Rows near named flat spaces through zero (a row that begins with a name and a colon came from that space)
sn_mb: [ 45   3  -8  -6  -9  32  -9 -20 -18  34 -12   4  -1 -16 -16  11  -3   7
  14  11  20   8   1 -20 -20 -13 -20 -17   3]
jr_rz: [-19 -17 -27  -4  -2 -10   2 -13  29 -20  24 -16 -20 -11  22  10  -7   3
 -28 -10 -24 -29 -26  10  26  41  23  -5 -26]
jr_rz: [ 42   2  -2  12 -32  32   5 -34  -6  33 -21  -1 -16 -50  20  11   1  10
   4 -32  20 -28 -18  -7  17  -4   3 -13   0]
dp_pf: [ 67  29 -66   0   0  37  18  34  -3 -17  19 -31  -1 -41  -9  33  21  19
 -72  63  46  39  23  15 -70 -19 -30  30 -23]
dp_pf: [ 14  31  27 -15 -18 -19  14 -25   6 -35  15 -44 -30 -26   4  -7  34 -48
  31  33   1   6  -8 -34 -15   0  17 -14  24]
lf_zl: [ 48  -3  13  12 -46   1  16  10  10   9 -21 -58 -16 -12   6  -7 -17  -8
  15  23  24  -2  -9 -49 -40 -38   8 -53  43]
sn_mb: [ 15  -7 -53 -15 -18  16 -17   6 -24  46  -3 -20 -35 -17  14  33 -44  43
 -13   7  -6   5 -27 -16  17  32 -11  32 -29]
dm_cp: [ 14  50 -20  13  18 -20   2  56 -22 -18  10 -31   4  12  -3   8  -7  17
 -19  51  -2  67  23 -15 -55 -22 -45  45  19]
dm_cp: [  6  19  42   1 -26   8   5 -50  -3  14 -20  10 -31 -34  21  -4  24 -34
  55 -26  13 -12  -6 -19  43  -5  18   8  19]
dp_pf: [ 15  16  -8  18  10 -19  -2  -1  25 -22  18 -33  -5  17   6   0 -14  -6
   1  28 -19  25   0 -37 -35  -7 -21 -31  29]
jr_rz: [ 49  27  26  -7 -49  15  23 -38   5  -5 -11 -41 -44 -59  16   2  37 -45
  34  20  38  -5  -6 -36  -6 -20  23 -13  26]
dr_dt: [ 36  -4  30  11 -69  -2  12 -43  16  24 -26 -59 -53 -41  38  -5 -19 -21
  48 -19   6 -39 -43 -64  21  -7  34 -58  42]
dp_pf: [ 15  -9 -15  -9 -12  18   8  -4  -9   2   2  -1   5 -34  -2   5  13  12
 -29 -11  11 -30 -13  25   1  12  13  -3 -26]
dr_dt: [-32 -11  25  -1   8 -40  -2  22   3 -21   5 -16  17  38 -11 -25 -14  -6
  11   2 -30  -5  -7 -11 -12   0   9 -30  21]
jr_rz: [-41  17  19  47  43  -1 -19  27  -3  33 -32  80  24  62  14  -1 -26  19
  28 -36   1  59  53  14  34 -37 -47  69  23]
dp_pf: [  9  -1  29 -15 -33   1   3 -26 -33  21 -18 -10  -9 -40   2 -11   9  -2
  26 -32  -3 -44 -33  -6  24  13  24 -16   1]
lf_zl: [ 12 -25 -43   3 -23   2   7  22  29   0   7 -44 -24   0  18  16 -33  17
 -36  21   5  -6 -15 -13 -10   7  13 -13  -9]
sn_mb: [-31 -20 -38 -51  11 -18 -26  28 -26  15  19 -20 -20  38 -24  16 -37  18
   2  50 -26  26 -13 -17  -1  42  -3  30 -31]
sn_mb: [-23  11 -19   1  29  -6 -22   8 -29  18   5  27   9  12   0  10 -19  34
  -7 -18 -30  14  -5  15  20  27 -27  42 -21]
dr_dt: [ 42  -9  -6  15 -22  36  -8 -38  -7  50 -24  12  -7 -31  11  12 -17  22
  11 -37  11 -25 -18 -14  15  -4 -10 -27   1]
jr_rz: [  6 -19  -2 -15 -32 -11  -2  26 -39  28 -16 -37   1 -12  -6  -7 -33  33
  -5 -11 -13 -32 -37 -10  -5  12  13 -19  -3]
jr_rz: [-26  34  28 -29  14 -44  -9   5 -16 -27  18 -28 -21  30 -16 -10  10 -39
  52  55 -23  49   7 -42 -15   7  -5  20  25]
dp_pf: [ 34  36  30  26  -3   8  -7 -28 -45  31 -24  16  20 -37   4  -9   4  22
  24 -52 -12 -15 -16  -8   2 -11 -31 -13  23]
lf_zl: [ 23   4  -4  16  10  -3   5  22  15 -17   6 -17  22  21 -15  -6  -5   0
 -14  29   6  22  17 -14 -54 -30 -21 -34  24]
sn_mb: [-36  14  16  -5   3 -41  -7  34 -36   1  -4 -16   2  17   2 -13 -21  17
  13  -8 -35   6 -16  -5  10  15  -2  28   9]
lf_zl: [-29 -18  -8 -33  56   8 -18 -38  30 -31  40  52  17  44 -40   3  33 -38
   8  34  -8  20  30  18  -3  21  -4 -10 -28]
sn_mb: [-26  -4  22   6 -16 -33  10  53 -25  -2 -18 -23  13  11   4 -21 -19  18
  -6 -16 -12 -13 -11   7   0  -8  15   8  14]
jr_rz: [ 66  13 -23  29 -44  46   0 -52   9  53 -25 -13 -48 -63  46  31 -19  17
  11 -30  24 -13 -23 -35  27  -4 -11  -6   8]
dp_pf: [ -8   0 -31  15  35 -12   8   0  65 -64  47 -10   7  24   4   6  14 -20
 -43  36 -12  19  19   9 -31   5  -6 -20  -4]
dr_dt: [  7  23 -10   0  11  -6   3  26  -7 -15   8 -13   1   7  -6   4   6  -1
  -9  35   7  37  18  -4 -30 -13 -19  25   6]
dr_dt: [-19   5  -2  15  39  -3 -20 -14  14   2   9  38  12  37  -2   3 -10   1
  14  -6 -20  27  18  -3   8   2 -29   6   5]
dr_dt: [-49 -15  13   3  13 -20   7  -2  32 -32  12  18   2  18  13 -11  12 -19
  -7 -20 -14 -17   4  27  34  15  28   9 -10]
sn_mb: [  9  60  30  -8  21  -6 -22 -14 -62  26 -11  22  -1  -1 -16   0  12  -4
  61  10 -11  53  14 -28  -4  -8 -47  47  23]
dm_cp: [-25 -30  24  20 -45  -5  -5  -1  -9  60 -50   4 -26  -1  43  -5 -53  26
  34 -71  -7 -41 -32 -14  75   4  28   6  13]
dm_cp: [ 25 -17 -20  11  -3  36  -6 -23  13  29 -10  24   1 -10   5  15 -10  14
  -9 -18  18 -10   2   4   9  -5  -9 -14 -11]
lf_zl: [ -6   2   2  -4  44  15 -21 -55   3  -1  19  57  25   6 -19   1  22  -6
  11 -23 -21  -7   5  18  13  22 -20 -16 -18]
jr_rz: [-10  12 -15   3 -13 -24  -2   7  21  -6   9 -44 -49  11  31  14 -28  -8
  14  30 -14  29  -9 -42  10  12   2  20  15]
dp_pf: [ 23   6 -28  10  12  20  -7   3 -10  15   1  12  12  -9  -3  14  -8  28
 -24  -3   3   8   3  10 -14  -1 -27   7 -12]
dr_dt: [ 33  37  -1  70   5   9   5 -21  17   5 -10  10   9 -31  44   5  -8  26
 -16 -55 -11  -3  -4  -2   5 -19 -36  -8  28]
dr_dt: [-28  -9   2  -3  42  -7 -35 -14  27  17   6  35  -8  84 -16   6 -31 -20
  56  35 -14  65  34 -43   3  -8 -33   1  21]
jr_rz: [-21 -22 -42  -4  -3 -33   8  62  41 -36  26 -63 -19  45   7   7 -38   4
 -39  62 -10  27   1 -19 -34   5  12  -3   1]
lf_zl: [-19   0 -15 -14  26 -22  -1  34  -2 -32  25 -12  19  27 -22  -4   2   3
 -27  34 -16  17   8  12 -32   9  -7   4 -10]
dm_cp: [-22 -10   2  -7  -6 -17  -1  27 -21   4  -5  -9   7   5  -1  -8 -15  19
 -10 -13 -15 -16 -15  12   9  12  11  10  -8]
sn_mb: [ 16  26  34  28 -11   0  14 -15   1  -6 -15   3   5 -25  16 -13  21 -13
  15 -27   9  -7   4  -3   2 -25  -2  -8  29]
sn_mb: [ 49  24 -13   3 -21  13 -23 -36 -45  57 -14 -23 -24 -39  11  18 -34  36
  28 -18 -21  -4 -42 -48   4  19 -32 -13   9]
dm_cp: [-12 -11 -16   1 -18  -6  -8  21 -24  35 -16 -12 -15  -4  19   8 -41  38
  -6 -24 -15 -13 -26  -2  29  19   3  24 -11]
dm_cp: [ 14 -15  29  32 -63  -3  29  12  52   7 -38 -47 -46   2  45  -7 -23 -31
  31   3  42   0   6 -48  11 -51  37 -24  55]
sn_mb: [-11  -8  32  15  -8 -10  20  40  -2 -14 -21   5  32  10  -7 -26  12  -3
 -11 -15  19 -11  18  25 -14 -37  15  -6  18]
dp_pf: [ -2   4 -11 -10  12   4 -23 -12 -10  27   0  11 -16  21  -5  14 -22   5
  29  15 -10  31   3 -26   9  10 -22  17   0]
dr_dt: [  6 -30  -4 -52 -25  12  -5   8 -21  23  -8 -19 -18   7 -32   4  -5 -12
  22  43  24   1  -4 -18  -9   4  23  -6 -14]
dp_pf: [  4   5  -8  38  28 -13 -28  -7   7  23  -1   9  18  40   6   0 -52  33
  13 -20 -42  19  -6 -34 -12  -3 -49 -34  29]
dm_cp: [-58  -3  53  22  29 -30 -25 -19  -9  20 -18  55  23  48   6 -26 -21   2
  55 -64 -46  -7  -1  -2  52   5 -10  -2  25]
lf_zl: [ 14  21  44   6  -7   1  -2 -21 -32  18 -23  15  12 -17  -7 -16  15  -8
  40 -27   2  -8  -2 -10   4 -17  -8 -11  25]
lf_zl: [-11  -4  -1 -10  14  -1   3   1  23 -24  14   6  -1  21 -11   0  16 -26
   2  30  10  20  22   2 -11  -6   5   2  -1]
lf_zl: [-16  17  -1   2  27  -1 -12 -38 -15  -5  17  35  12 -23   6   3  18  11
  -7 -42 -34 -22 -17  28  33  38 -10  16 -25]
jr_rz: [ 27  43 -13  -1  -2  -1 -11 -49  20  -1  19 -31 -62 -13  24  27  -1 -31
  44  44  -7  50  -3 -66   2  12 -22  14  21]
dr_dt: [ 17  42 -20  32  31  12  -4  -6   6  -6   9  23   4  -6  14  17   9  10
 -14   1   0  42  24   5 -10 -10 -45  37   4]
lf_zl: [-30   6  -6 -14  17 -16  -5   7 -19 -13  15   8   6  -2  -3   0   7  10
 -14  -8 -25  -7 -10  25  17  31   3  30 -25]
dm_cp: [  7   8  -4  -9  -6  11  -9 -46   4  12   6   4 -30 -21  13  14   5 -12
  24  -5  -5  -4 -13 -16  29  23   3   5  -8]
dm_cp: [-37 -36 -18 -24 -24 -36   7  54  -8 -11   7 -52  -8  12   3  -7 -34  23
 -34   8 -24 -32 -35   8   5  32  39  -1 -21]
[ 17  16   3  27  16   4   4   1  15 -12   2   9  19   6  -1  -3   8  -1
  -8   1   6  17  20   0 -26 -25 -23 -13  19]
lf_zl
[  7   3 -20 -12  -8   2   1   9 -12   1   6 -19 -11 -16   1  10  -2  10
 -16  13   0  -1 -11   1  -4  14   2  14 -15]
dm_cp
[ -8   6   4 -20  11 -14 -14 -12 -11  -2  13  -8  -6  14 -15  -1  -3 -10
  24  21 -20  14  -6 -22  -6  16  -7  -6   3]
sn_mb
[-29  -7   9   8  28 -27   2  69 -26 -17  -3  11  61  41 -29 -25  -8  29
 -34  -4 -14   4  16  37 -36 -18 -13   2   2]
dm_cp
[ 47 -24 -35  23  25  69  18 -41  59 -25  19  58  43 -31 -12  14  53  -7
 -71 -16  48 -30  33  64 -24 -20  -4 -43 -36]
jr_rz
[-10  -4  36 -25  31   7 -20 -25 -23  10  -2  50  32  32 -49 -16  22 -23
  46   7   0  13  22   0  -9  -9 -14 -18   5]
lf_zl
[ 37  14 -22  -2  -7  22  -4  -3 -26  22  -4  -7  -2 -29  -4  15  -3  22
 -12   5  10   5  -7  -4 -17   0 -21   7  -9]
dp_pf
[-32 -19   4 -15  -3 -26  -2  -4  18 -18  15 -20 -15  18   4  -7 -10 -14
   8   6 -25 -16 -18 -10  16  26  26 -16  -3]
dm_cp
[-25 -34 -10 -22 -28 -23  16  68  26 -15  -4 -52 -27  46  -2  -2 -27 -17
  -5  64  26  27  16 -21 -20 -20  35  11  10]
dp_pf
[ 18 -19   8   8 -48  11  19  14 -10  21 -30 -21  -4 -36  16  -6  -8  16
 -14 -32  23 -45 -21   9  12 -12  30 -14   1]
jr_rz
[  1 -12 -16 -47 -24  -7 -12 -18  -1  11  13 -47 -54   4  -5  15 -18 -21
  35  52  -6  11 -23 -52   5  30  19  -6  -6]
dp_pf
[ 30 -39 -17  -7 -54   8  -4  25 -40  60 -33 -45  -3 -22   1   0 -59  57
 -13 -26  -3 -51 -52 -19  -4   7  13 -41  -4]
dp_pf
[  3  32  17 -37   6 -10 -22 -77 -35   1  24  -4 -27 -38  -7   4  26 -23
  51  -4 -43 -15 -39 -28  27  56  -2  -6 -10]
jr_rz
[ -8  11  13 -16   3   4  -5 -18 -13   7  -2  16 -13  -4  -4   3  16 -17
  28   4   5  11   7  -3  19   6   2  25  -4]
dp_pf
[-43 -10  48  -1 -11 -20   2  29 -11  15 -33  17   0  36   1 -22  -9 -15
  44 -14  10   9  17  -2  29 -25  19  25  24]
dp_pf
[ -4   1   1  -1  -5  16  22 -53  87 -48  24   3 -52 -10  29  15  49 -77
  14  33  37  16  30  -7  26  -5  35   8   0]
lf_zl
[  9 -27  10  21 -18  11   1 -14  -2  26 -21  11  20 -17  11 -11 -18  27
 -10 -62  -8 -57 -27  13  20   1  11 -45   1]
dr_dt
[ -1 -13 -14   2  23  26 -20 -25   4  30  -3  49   8  17  -7  13 -10  11
   8 -15   2   9  12   8  19   5 -20   6 -15]
dr_dt
[ -2   0  -8 -20   6 -21 -12  29 -22   1   8 -29   4  27 -24  -3 -23  10
   5  38 -17  22  -6 -24 -35   4 -13  -9   7]
jr_rz
[ 18 -12 -20  25  -4  30   1 -22  41  15  -6  17 -14  -4  24  18 -10   1
  -8 -13  20   2  11  -2  16 -11  -4  -5  -1]
lf_zl
[  1   5   0  20  21   3  -7  17  -8  10  -9  25  28  20  -7  -3 -10  19
  -6 -11  -1  17  17   9 -13 -19 -28   5   8]
dm_cp
[ 19 -10 -16  -5  -6  18   2 -36  38  -7  13  -8 -24  -8   6  13   7 -23
   3  19  13  -1   0 -17   0   5   9 -25  -4]
dm_cp
[-44  -9  -4 -31  44 -11 -12  16  -4 -23  23  35  22  45 -35  -3  17 -13
  -3  29  -9  26  27  28  -4  14  -4  29 -26]
lf_zl

Rows near named flat spaces through zero (a row that begins with a name and a colon came from that space)
tt_fd: [-17  32  24  19  14 -21  -6  -5 -11  -1  -7   2 -20  -2 -26 -11  -5   8
 -12  25 -16  -1  25  -4   9  16 -25   0  28]
lg_zb: [ 17 -19  11 -18 -22   4  -3 -12  19 -16  30 -12   3  -4   3   7  -7  17
 -23   9  15   9  15  10  -4   1 -14   7   3]
tt_fd: [-24 -22  38 -28  26 -32  -1 -48 -33 -11  32  25 -24  18  -1   8   4 -38
 -34  39  11 -35  20  -7  18  19 -15 -52 -13]
tt_fd: [ 59 -24   0 -14   3  34  18  18  53  -9 -14   0 -11  14  28  43   3  33
  42  -9  49  -5  23   1 -59 -43  41  21  34]
lg_zb: [-14  21   2  -1  24  -3  -2   7   9  -9  13   8 -25   0 -28 -17 -10   5
 -14  10 -12   5  20  -1   6  -6 -11  -8  17]
hd_nt: [ 18 -12 -26  -1   2  30  -3  31  21  13 -20  13 -41  46  -6 -50  -1  12
  32   7  21 -24   7   6  -3 -29  28  24  -5]
hd_nt: [ 51 -17 -14  26 -20  -4  18  23  -2  18 -59 -17  35   5  -5  53  18  14
  25 -38   4  27 -48  -3 -35  -4  17  65  32]
hc_cr: [  5   0 -85  16 -12 -10  18  27 -27 -24 -62 -65  -4  -7  -5 -59  10   2
  14 -19 -50 -19 -43  47  -8  23   5  61  14]
bm_lt: [ 10   6  -9  -5 -29   4  -7 -17 -20  -1 -29 -21  27  -7  40  18   1   2
   5 -15  -5 -21 -11  -7 -18  29   2 -15 -23]
hc_cr: [-54 -26  12 -29  19  -2   0   2  -7  15  75  29   9 -46   2  36   9 -43
   1  -6  -8 -17 -33  11  75  13 -12 -44 -24]
hc_cr: [ -2  10 -31  37  10   2   6  26  -8  18 -40   6  -2  28 -19 -58   5  -8
  23  -9 -10  23 -20  -3  -3 -30  24  35 -10]
bm_lt: [ -1  50  10 -19  45  -7  13 -32   4 -49 -12 -15  -4 -29  29  44 -14   7
 -12  -2 -13 -13  55 -19 -67   5   4 -67  29]
hc_cr: [ -6  48 -10  11  34  25   6  30  30   0 -19   8 -13 -20  10  11  -7  18
  43 -16  -7  -3  24 -11 -25 -25  24 -16  26]
hd_nt: [  3  81  21  -5   1  43 -32   0  29   5 -19  18 -14   3  27  11 -31  40
  11  -7   5 -17  65 -49 -40   0   4 -66 -11]
hd_nt: [  2 -45 -51  -4 -34  12   1   9  -1  -4  12 -22  15  16   8 -72   4 -12
  -5  -8   2  13 -36  31  19 -17  13  36 -48]
lg_zb: [-41  -9  13   8  34 -29  19 -22 -18 -12  29   5   7 -24   9 -12  12 -37
   2  23  -6   7   4  14  19 -11   3 -19  -2]
tt_fd: [ 20   1 -14  -2 -23  12   4   7  -7   3 -46 -28  12 -21  46  44  12  15
  45 -16  -1 -45 -15  10 -19  31  12  10  15]
lg_zb: [ -9 -11 -38   5  22  -6  14  14 -28   7 -37   0 -12  14   1 -19  15 -29
  27 -11 -15 -30 -34   9   5   1  24   7  -8]
hc_cr: [ 14  11 -34 -12 -14  21 -10  17   2  -3 -28 -16 -17  12   3 -17  -7  17
   6 -14 -11 -31  -4   4 -10  16   3   3  -5]
lg_zb: [ 42  -1  -1  33 -44   4   4  -9  -1   6 -54 -27  45  11  37   3   7  22
  22 -11  18  28  -6  -8 -49 -10  20  41  -5]
hc_cr: [ -2  41  -3  13 -13 -17 -19 -22 -42   2 -47  -8   6  22 -10 -18 -10  -1
 -32  -5 -29  -5   1 -28 -15  37 -19 -19 -20]
lg_zb: [-34 -12  -3  -7  62 -13  28 -12  -8 -14  19  22  -8  -9  17  -4  12 -47
  19   9   4  -7   4   3  -2 -34  33 -41  -7]
bm_lt: [ 25  47   9  14   3   3  -8  -4  24 -17  -8  -3   9  13 -34  -5 -26  34
 -47 -14  -8  65  35 -33 -50 -22 -13   0  15]
bm_lt: [ 21   5   6   4  -5  -8   5 -16   7 -21  -6 -16   9   3  -1   2  -6  15
 -21   4   4  26  20  -3 -35  -8  -4  10  14]
hd_nt: [ 18  36  23 -18 -13  18 -22   9   9  16 -10  10   6 -19  -5  89 -13  29
  -7 -33  -8 -16   0 -34  -8  40 -23 -30  18]
bm_lt: [  4  19  -3   2  21  16  -5  21   6  21 -15  31  -8  18 -17  15  -4  -3
  11 -23   0   3  -8 -29  -6 -16  15 -16  -5]
bm_lt: [-13 -28  55 -21  -9  -4 -20  11  11  34  63  38 -28  -7 -43  49   2   3
 -14  23  16 -20  -6   4  75  28 -43   4  22]
hd_nt: [-39 -29  39  -8  18 -45  17 -63 -31 -26  51   0  26 -27  30   7  12 -46
 -28  37   8   9  14  11  13   3 -10 -41 -18]
hc_cr: [ 25   6 -39   8  11  -4  21  11   5 -28 -35 -31   2   2  -8 -11  -1  12
  -3 -18 -16  19  -4  11 -45 -14  14  30  26]
hc_cr: [  8   1 -20  -9 -23   0  -3   4   6 -25   1 -40 -11 -15  -4 -18  -7  25
 -14   7 -17 -13   8  30   1  26 -23  25  21]
lg_zb: [ 30  28  -6  38 -62   8 -16   3   9   1 -36 -42  35   0   4 -33 -12  48
  -9  -7  -7  45   7   0 -27   7 -16  54   0]
bm_lt: [-19  13   2  10  -5 -32  -5 -13 -38  -1  -7 -13  12 -14 -24   2   1 -12
 -32  -1 -35   6 -20   1  21  40 -33   2   3]
tt_fd: [ 15  20 -59   1   3  -2   9  13 -26 -20 -72 -41 -13   5   5 -15   2   6
  12 -22 -37 -39 -18  13 -33  29   9  15  15]
tt_fd: [ 26  12  58   0  28 -17  21 -37  18 -24   0   5  21 -21  27  90   2  12
  -1   8  28  25  46 -25 -67 -17   8 -28  47]
hc_cr: [  7  42 -46  -5  -5  18 -14  20  -6  -8 -44 -21 -19  10 -11 -28 -16  20
  -6 -25 -34 -23  -2  -6 -18  23  -3  -5  -4]
hd_nt: [ 23 -15  23 -22 -13  16 -24   4   5  24  -6  31 -55  58 -17  -4  -5  15
   0  26  31 -53  21 -13  14  13  -6  -3  -2]
tt_fd: [ 71  12   0   1 -18  28   8   7  31  -7 -61 -19  11  11  39  61  -2  47
  35 -24  30  -5  21 -18 -85 -11  31  17  34]
lg_zb: [ 15  -3  30  16 -29  -3  -6 -12   4  13   0   0  31  -4  11  24   2  13
  -1   1  18  28   2 -11  -7  -1  -6  15  -1]
lg_zb: [  6  -8  35   6   9   1  10 -20  39 -17  50  12  23  -8   7   1  -8   7
 -17  15  33  66  39  -8 -26 -55   8  -5   2]
bm_lt: [ -1  23  37 -25  24   3  -3 -20  18 -17  23  14 -16 -15  10  51 -12  11
 -12  11  10 -17  47 -18 -21   6  -9 -53  22]
tt_fd: [ 32 -38  -6 -54  25 -10  13 -36 -14 -40 -13  -4 -51  46  15  14   2 -13
 -20  24  23 -69  28   5 -43  12  14 -34   9]
bm_lt: [-13   6  18 -10 -35  10 -23 -16   2   2  27  -6   9 -13  22  -9  -9  11
 -12  14   5 -12  16   1  22  23 -22 -20 -26]
tt_fd: [  4  -4  26 -14  21 -14   9 -15  19 -28  31  -1 -23  -5 -15  11  -6  11
 -24  28  10   6  40   9 -12  -7 -15  -5  37]
bm_lt: [ -5  11   9  -6   6   9  -2  -4  23 -15  24   0 -10  -8   5 -13 -10  13
  -6  13   7   7  33   3  -6 -13  -3 -13   5]
tt_fd: [ 44 -37 -47 -44 -18  24  -1  -5   0 -20 -20 -13 -17  50  14 -19  -6   1
 -17 -18  17 -33 -10   2 -36  -2  23  -5 -33]
lg_zb: [ 31   2  -1 -11 -18  21  -8   5  20  -1 -10  -3   0  12   7  17  -9  25
  -1 -12  15  -1  10 -11 -26  -2   4   2   1]
hd_nt: [-18  59 -12   9   4   5 -10   1   5 -17  -1 -16  16 -30  -6 -11 -21  15
 -24 -20 -36  29  16 -14 -14   7 -16 -25  -3]
bm_lt: [ 10  25 -38  15  46 -12  28  23   1 -22 -39 -15  -5  -6 -30   5   1   0
   1 -29 -32  27 -11   0 -41 -20  16  19  42]
hd_nt: [ 27 -26  11  17 -15  15  -6  -7   7  17 -34  19 -35  78  24 -74   6   7
  36  47  56 -24  36  -3 -21 -40  38  24 -23]
hc_cr: [  6  11   8   1  23 -30  30 -31 -20 -34 -29 -32  28 -44  39  69  13  -8
  10  -6 -13  -8   6   4 -50  20   6 -18  39]
lg_zb: [-15  35   4  16  20  18 -12  26   6  35  -8  39   3   5 -17   7  -6  -5
  18 -25  -6  17  -9 -35  11 -19  12 -21 -15]
hd_nt: [-10  50 -29   4  12   8  -7   6   7 -22  -7 -13  -3  -3 -19 -40 -23  13
 -29 -17 -32  26  18 -11 -21  -6  -7 -18  -7]
hc_cr: [ 17 -15 -50   7 -37  -9  -5   8 -22 -11 -32 -41  -8  30 -26 -71  -2   9
 -27  -1 -24   0 -27  27   4  21 -14  56 -11]
hd_nt: [ 26  22  16   0  59 -14  30 -20   2 -24 -36  12   4   5  10  66   2  -7
   4 -15   9  15  26 -35 -82 -29  32 -35  37]
tt_fd: [-47  -9  28  23  36 -14  10   0 -10  31  36  47  20 -14  -3   3  15 -47
  21   6   8  29 -19 -12  43 -33  15 -21 -22]
[ -6   0  95  35   8  17 -15   8  56  55  66  83   9  20 -23  13  -5  11
  15  29  66  79  41 -43  25 -77   8   2  -3]
tt_fd
[ 31  50 -30  -6 -21  15 -19   3  -1 -22 -56 -34 -20  21  -7 -21 -24  43
 -24 -14 -25 -19  26 -13 -48  30 -14  -1  10]
hc_cr
[  8   7 -34   6 -16   5  11   7 -18  -1 -45 -34  40 -35  43  37  12  -2
  34 -39 -21 -16 -38   7 -21  24  16   4  -3]
tt_fd
[ 21  40  24  22 -36  -1 -31 -35 -59  44 -90  19  41  45  36  34   0  -9
   3 -25   4 -17 -15 -73 -38  38   9 -43 -58]
tt_fd
[ -5  25  10  31  18 -17   5 -16 -36  17 -53  14  20  15  15   9  10 -23
  18  -7  -5   5  -7 -32 -26  -3  20 -18 -13]
hc_cr
[ 10  43 -36   0   7   0  15  -1  13 -52 -25 -57  14 -44  18   6 -13  29
  -9 -22 -36  13  21  15 -56  10  -3  -1  35]
bm_lt
[-29   3 -27  26 -19  -2 -15  24 -20  29   0   3   8   8 -32 -65   1 -14
  -5  -8 -26  19 -41   7  54   5 -12  30 -35]
bm_lt
[-24  27   3   9  12  34 -11  19  40  16  50  37  27 -12  -7 -23 -18  -2
  -4 -26   6  68   7 -28  11 -57  15 -29 -42]
lg_zb
[ 30  15 -33 -28 -17  -9 -17 -28 -27 -39 -34 -29 -27  52 -27 -45 -25  13
 -77  -1 -24 -16  18 -12 -41  35 -24 -14 -17]
tt_fd
[ -5   6 -27  -3 -18  10 -17  17  -3   5   0  -5 -16  17 -27 -48 -11   7
 -19  -5 -18  -3 -11   6  24  11 -15  14 -19]
hc_cr
[  8 -14  37  27   6 -18  10  -8   4  14   8  20  19   9 -12  14   9  -6
   0  12  23  47   2 -12  -5 -30   5  22  12]
lg_zb
[ 24 -13  27 -25   9 -11  16 -35   7 -31   8 -12   9 -18  33  68   2   5
  -9   6  20 -10  27  -2 -45   6   2 -26  27]
tt_fd
[ 18 -19 -48 -10  31  14  12  18   9  -8 -13  17 -27  57 -27 -56  -4 -17
  -8 -15   7  13 -10  -6 -25 -51  38   7 -22]
tt_fd
[  8 -16 -30 -25  -5  10  -6   2   0 -11  10  -2 -14  24 -16 -30  -9  -4
 -29 -10  -4  -4 -10   3   2  -1  -1  -4 -24]
hd_nt
[-16  21 -17   1   4  28 -11  47  40   7  33   5 -21 -20 -34 -26 -14  25
   5 -10 -16  16   3  13  34 -14 -12  17  14]
bm_lt
[ 21 -40  13  -5  -2   5   6   7  10  17   4  19  -8  22   0  20  12  -3
  19   6  32  -8 -10   2   4 -16  15  20   6]
bm_lt
[ -5  -8 -32   6 -19  -6  -3  13 -14  -2  -8 -23  -5   4 -20 -44   1   0
 -11  -1 -23  -2 -24  24  23  17 -14  35  -5]
lg_zb
[-29  51 -13 -46  35  18 -12  -3   7 -34  12  -6 -50 -27  14   9 -22   9
  -6   4 -29 -72  47   0  -4  36 -14 -80  11]
lg_zb
[ 11  24   5 -27 -31  12 -36 -25  -7  -9   5   1  -7  30 -10 -17 -28  17
 -61  -3  -5  -5  23 -30 -10  29 -29 -40 -39]
hd_nt
[ -3 -15 -46 -20  20  17  16   2  -9 -12 -20  -5   1   1  44  -8   9 -28
  33 -21   0 -37 -19   7 -20 -13  43 -29 -30]
lg_zb
